Below are the code and all the weights of a small trained network. Each question names an input and a target symbol and asks about switching units off, where a switched-off unit gives its printed mean instead of its output.

import numpy as np


def w(rows, s, z=0):
    codes = np.array(rows[::2]) - 128.0
    scale = np.full(codes.shape[1], s)
    scale[-1] = z or s
    return codes * scale


def f(y):
    return y / 2 * (1 + np.tanh(0.7978845608 * (y + 0.044715 * y**3)))


def softmax(a):
    e = np.exp(a - a.max(-1, keepdims=True))
    return e / e.sum(-1, keepdims=True)


def log_softmax(a):
    a = a - a.max(-1, keepdims=True)
    return a - np.log(np.exp(a).sum(-1, keepdims=True))


def net(x, mask):
    ids = ['ΞΠΣαβγζμ'.index(c) for c in x.split()]
    T = len(ids)
    res = E[ids] + P[:T]
    u = 0
    for l in range(2):
        q, k, v = (res @ M[l].T for M in (Q, K, V))
        z = softmax(np.where(np.tri(T) > 0, q @ k.T / 2**0.5, -1e9)) @ v
        res = res + np.where(mask[u], z, O[l][:, -1]) @ O[l][:, :-1]
        u += 1
        y = f(res @ A[l][:, :-1].T + A[l][:, -1])
        res = res + np.where(mask[u : u + 16], y, B[l][:, -1]) @ B[l][:, :-1]
        u += 16
    return log_softmax(res[-1] @ U[:, :-1].T + U[:, -1])


Q, K, V, O, A, B = {}, {}, {}, {}, {}, {}
E = w([
[191,130,167,118,92,58,89,78,115],'Ξ',
[137,198,112,78,109,148,116,89,123],'Π',
[140,146,154,71,208,146,186,164,97],'Σ',
[121,218,205,200,157,77,250,133,119],'α',
[84,149,142,108,209,221,184,98,97],'β',
[122,83,189,189,51,67,105,9,80],'γ',
[59,143,149,103,103,134,142,213,116],'ζ',
[130,195,90,229,195,188,145,77,25],'μ',
],0.019)
P = w([
[133,27,19,141,163,142,57,157,57],'0',
[119,87,30,126,142,154,109,135,79],'1',
[135,119,81,165,127,184,113,168,93],'2',
[75,170,84,148,164,150,125,126,124],'3',
[88,113,121,103,123,144,213,70,83],'4',
[88,168,170,131,107,148,167,106,125],'5',
[80,198,208,140,100,156,159,126,144],'6',
[82,173,228,111,78,151,203,81,130],'7',
[86,212,254,127,62,142,177,106,164],'8',
],0.0085)
Q[0] = w([
[83,208,181,98,134,74,152,111,84],'L0H1',
[145,75,145,62,134,121,119,120,249],'L0H1',
],0.018)
K[0] = w([
[88,252,214,179,71,106,255,116,132],'L0H1',
[179,135,184,48,196,126,48,102,123],'L0H1',
],0.014)
V[0] = w([
[7,93,123,217,91,105,110,145,53],'L0H1',
[98,152,79,110,140,183,158,179,85],'L0H1',
],0.012)
O[0] = w([
[239,155,132,162,62,240,140,160,254,253],'L0H1',
[116,34,238,118,166,91,54,16,192,133],'L0H1',
],0.006,0.012)
A[0] = w([
[65,155,75,116,85,104,116,155,81,38],'L0N1',
[17,75,65,126,138,147,170,172,170,88],'L0N2',
[81,115,111,81,117,27,43,154,59,86],'L0N3',
[172,158,158,42,153,132,146,140,155,94],'L0N4',
[112,147,29,190,155,105,136,119,92,171],'L0N5',
[109,182,92,81,135,101,73,99,74,119],'L0N6',
[91,86,153,124,161,30,101,167,157,52],'L0N7',
[73,56,56,170,109,81,107,202,126,134],'L0N8',
[51,100,138,157,132,190,110,121,98,70],'L0N9',
[120,171,244,132,103,165,174,120,96,107],'L0N10',
[120,78,109,120,79,132,198,82,126,146],'L0N11',
[108,140,152,65,255,189,136,180,110,62],'L0N12',
[191,92,100,155,162,84,169,158,174,126],'L0N13',
[204,159,64,103,178,116,58,119,75,150],'L0N14',
[116,187,135,124,107,153,95,139,4,87],'L0N15',
[172,129,93,118,86,158,152,131,186,1],'L0N16',
],0.0091,0.0029)
B[0] = w([
[162,106,134,105,67,130,223,167,24,127],'L0N1',
[138,191,162,93,134,170,101,194,123,128],'L0N2',
[11,107,224,55,158,125,113,147,52,149],'L0N3',
[126,158,131,223,76,116,46,130,134,161],'L0N4',
[110,148,100,83,75,138,162,166,152,140],'L0N5',
[221,90,170,115,124,85,124,181,144,143],'L0N6',
[126,166,94,43,98,175,150,49,186,126],'L0N7',
[147,201,102,94,125,232,158,136,63,125],'L0N8',
[57,146,66,165,88,134,144,107,122,140],'L0N9',
[96,176,101,128,138,96,147,126,138,250],'L0N10',
[144,173,144,163,127,133,62,195,169,159],'L0N11',
[184,92,175,116,9,99,155,100,125,156],'L0N12',
[143,80,123,125,137,57,125,146,122,139],'L0N13',
[149,143,99,84,112,124,89,98,132,152],'L0N14',
[117,108,65,103,93,43,150,88,218,149],'L0N15',
[86,87,177,79,162,112,122,64,118,200],'L0N16',
],0.011)
Q[1] = w([
[126,127,217,160,126,191,116,114,213],'L1H1',
[110,249,173,80,30,71,135,90,142],'L1H1',
],0.018)
K[1] = w([
[66,126,79,162,252,182,141,171,131],'L1H1',
[67,208,216,200,147,76,249,150,166],'L1H1',
],0.017)
V[1] = w([
[62,49,184,123,6,187,151,174,200],'L1H1',
[148,147,109,184,76,180,165,15,72],'L1H1',
],0.011)
O[1] = w([
[90,161,36,110,55,155,98,94,41,198],'L1H1',
[125,16,58,102,158,174,174,73,253,254],'L1H1',
],0.0068,0.009)
A[1] = w([
[127,92,52,65,90,90,118,149,191,92],'L1N1',
[76,125,161,77,136,170,113,181,91,167],'L1N2',
[185,94,110,113,188,24,107,138,79,205],'L1N3',
[175,123,193,177,101,171,173,180,101,7],'L1N4',
[133,60,73,48,123,116,191,215,213,15],'L1N5',
[189,150,57,172,126,215,136,143,160,137],'L1N6',
[48,54,194,150,182,107,103,179,150,141],'L1N7',
[187,220,147,29,182,184,120,99,91,91],'L1N8',
[230,150,100,94,141,118,196,230,168,48],'L1N9',
[101,144,154,114,166,177,134,222,135,2],'L1N10',
[124,145,51,121,128,194,157,86,144,60],'L1N11',
[66,51,100,163,175,65,140,79,118,13],'L1N12',
[93,76,177,182,172,147,96,96,163,98],'L1N13',
[103,107,113,254,149,83,102,95,74,201],'L1N14',
[157,103,150,174,115,68,180,190,50,110],'L1N15',
[82,119,161,100,87,206,176,122,95,92],'L1N16',
],0.0097,0.0029)
B[1] = w([
[113,131,161,147,143,139,238,137,126,226],'L1N1',
[176,167,146,119,28,141,134,84,151,157],'L1N2',
[126,182,151,135,246,70,162,151,52,163],'L1N3',
[78,76,118,66,103,103,124,91,42,152],'L1N4',
[119,158,118,162,149,114,40,70,147,195],'L1N5',
[123,218,135,79,104,58,188,44,209,217],'L1N6',
[178,141,118,110,60,124,164,165,119,163],'L1N7',
[87,107,111,160,135,138,142,106,217,158],'L1N8',
[117,92,80,108,143,227,85,187,75,162],'L1N9',
[188,153,194,16,106,136,61,83,108,136],'L1N10',
[175,26,174,164,90,106,82,227,75,254],'L1N11',
[89,128,211,133,125,194,117,188,139,165],'L1N12',
[93,157,43,96,172,151,85,124,83,206],'L1N13',
[159,186,86,116,102,128,114,153,121,149],'L1N14',
[133,58,83,185,167,189,96,142,201,163],'L1N15',
[136,179,87,127,205,104,108,140,100,181],'L1N16',
],0.011,0.016)
U = w([
[194,128,17,81,134,141,194,228,106,251],'Ξ',
[167,127,178,130,133,3,103,188,94,171],'Π',
[60,122,78,53,107,81,212,88,48,51],'Σ',
[183,131,115,44,79,128,142,202,126,12],'α',
[62,41,145,147,57,113,133,176,78,132],'β',
[240,112,64,106,22,70,239,192,159,143],'γ',
[115,154,48,157,22,102,73,172,84,138],'ζ',
[124,109,95,120,113,120,114,142,185,205],'μ',
],0.004,0.0022)

Each question gives the input, a string of symbols that net reads in full, and the target symbol t.
The units are the heads (2 rows each of Q, K, V and O) and the neurons (one row each of A and B). Each row of codes is followed by its name. A weight is (code - 128) times the scale printed after its matrix; where a second scale follows, it is the last column's (O, A, B and U).
mask holds one flag per unit, layer by layer, with each layer's heads first. A switched-off unit (its flag False) gives its mean, the last column of its rows in O or B, instead of its output. The means were averaged over made-up inputs and are rounded, as every weight is.
A unit's drop is (log p(t) with every unit on - log p(t) with that unit switched off) / (log p(t) with every unit on - log p(t) with every unit switched off).
The circuit of an input: a set's keep is (log p(t) with only the set's units on - log p(t) with every unit switched off) / (log p(t) with every unit on - log p(t) with every unit switched off). Starting from the 12 units with the biggest drops (on a tie, the unit counted first), units are removed one at a time, each time the one whose removal leaves the highest keep (on an exact tie, the one counted first), for as long as the keep stays at least 0.8.
units of the circuit, in order: the units of the circuit, biggest drop first
unit that matters most: the unit with the biggest drop
k most important neurons: the k neurons with the biggest drops, biggest first
top k neurons in layer l: the k neurons of layer l with the biggest drops, biggest first
input μ Ξ ζ γ, target ζ: units of the circuit, in order : L1H1
input Π Π Π Ξ β Ξ Π, target β: 3 most important neurons : L0N12; L0N9; L1N12
input Σ β β γ β β, target γ: units of the circuit, in order : L0N12; L1N6; L1N11; L1H1
input Π Ξ ζ Σ Ξ Ξ ζ Σ, target ζ: units of the circuit, in order : L1H1; L0N4
input Ξ γ γ μ μ Ξ ζ, target μ: units of the circuit, in order : L0H1; L1N5; L1H1
input Ξ γ μ ζ Σ μ Ξ ζ, target μ: units of the circuit, in order : L1N5; L1H1; L0N9
input Ξ β ζ Ξ β μ γ, target μ: units of the circuit, in order : L0N12; L1H1; L1N5
input γ Ξ Π γ μ Ξ Ξ Ξ Σ, target Σ: 2 most important neurons : L0N7; L0N12
input Ξ Σ Ξ Ξ μ Ξ γ Σ, target γ: units of the circuit, in order : L0N12; L0H1
input β γ μ γ Π, target μ: units of the circuit, in order : L1N5; L1H1
input α μ γ γ γ β, target Σ: 2 most important neurons : L0N12; L1N11
input γ μ Π μ, target μ: 2 most important neurons : L1N6; L1N5
input Π Π μ Ξ Ξ Π Ξ, target Π: 2 most important neurons : L1N3; L0N6
input γ μ Ξ γ ζ, target ζ: unit that matters most : L0N10
input Ξ γ β, target γ: units of the circuit, in order : L1N11; L1N6; L1H1; L0N12
input ζ μ Ξ β, target μ: units of the circuit, in order : L1H1; L0N12; L1N5
input Ξ γ Ξ α Σ, target β: 3 most important neurons : L0N12; L1N4; L1N6
input Ξ ζ γ Ξ β Ξ Ξ Ξ, target Ξ: top 2 neurons in layer 1 : L1N15; L1N9
input γ γ Ξ Σ Ξ, target Σ: 3 most important neurons : L0N12; L1N11; L0N3
input Π γ Ξ α γ Ξ γ ζ, target α: unit that matters most : L1H1
input ζ γ β Ξ μ, target μ: 3 most important neurons : L0N12; L1N6; L1N5
input ζ β Ξ, target ζ: units of the circuit, in order : L0N12; L1H1
input Ξ ζ Ξ μ Ξ Ξ Π, target Π: units of the circuit, in order : L0H1; L0N6; L1H1
input Ξ γ ζ Π Ξ Ξ Ξ Ξ, target Ξ: 3 most important neurons : L1N15; L0N1; L0N6
input Σ γ μ μ Ξ Π Ξ Ξ, target Π: 2 most important neurons : L1N3; L0N3
input β Ξ Ξ, target β: 3 most important neurons : L0N12; L0N14; L0N3
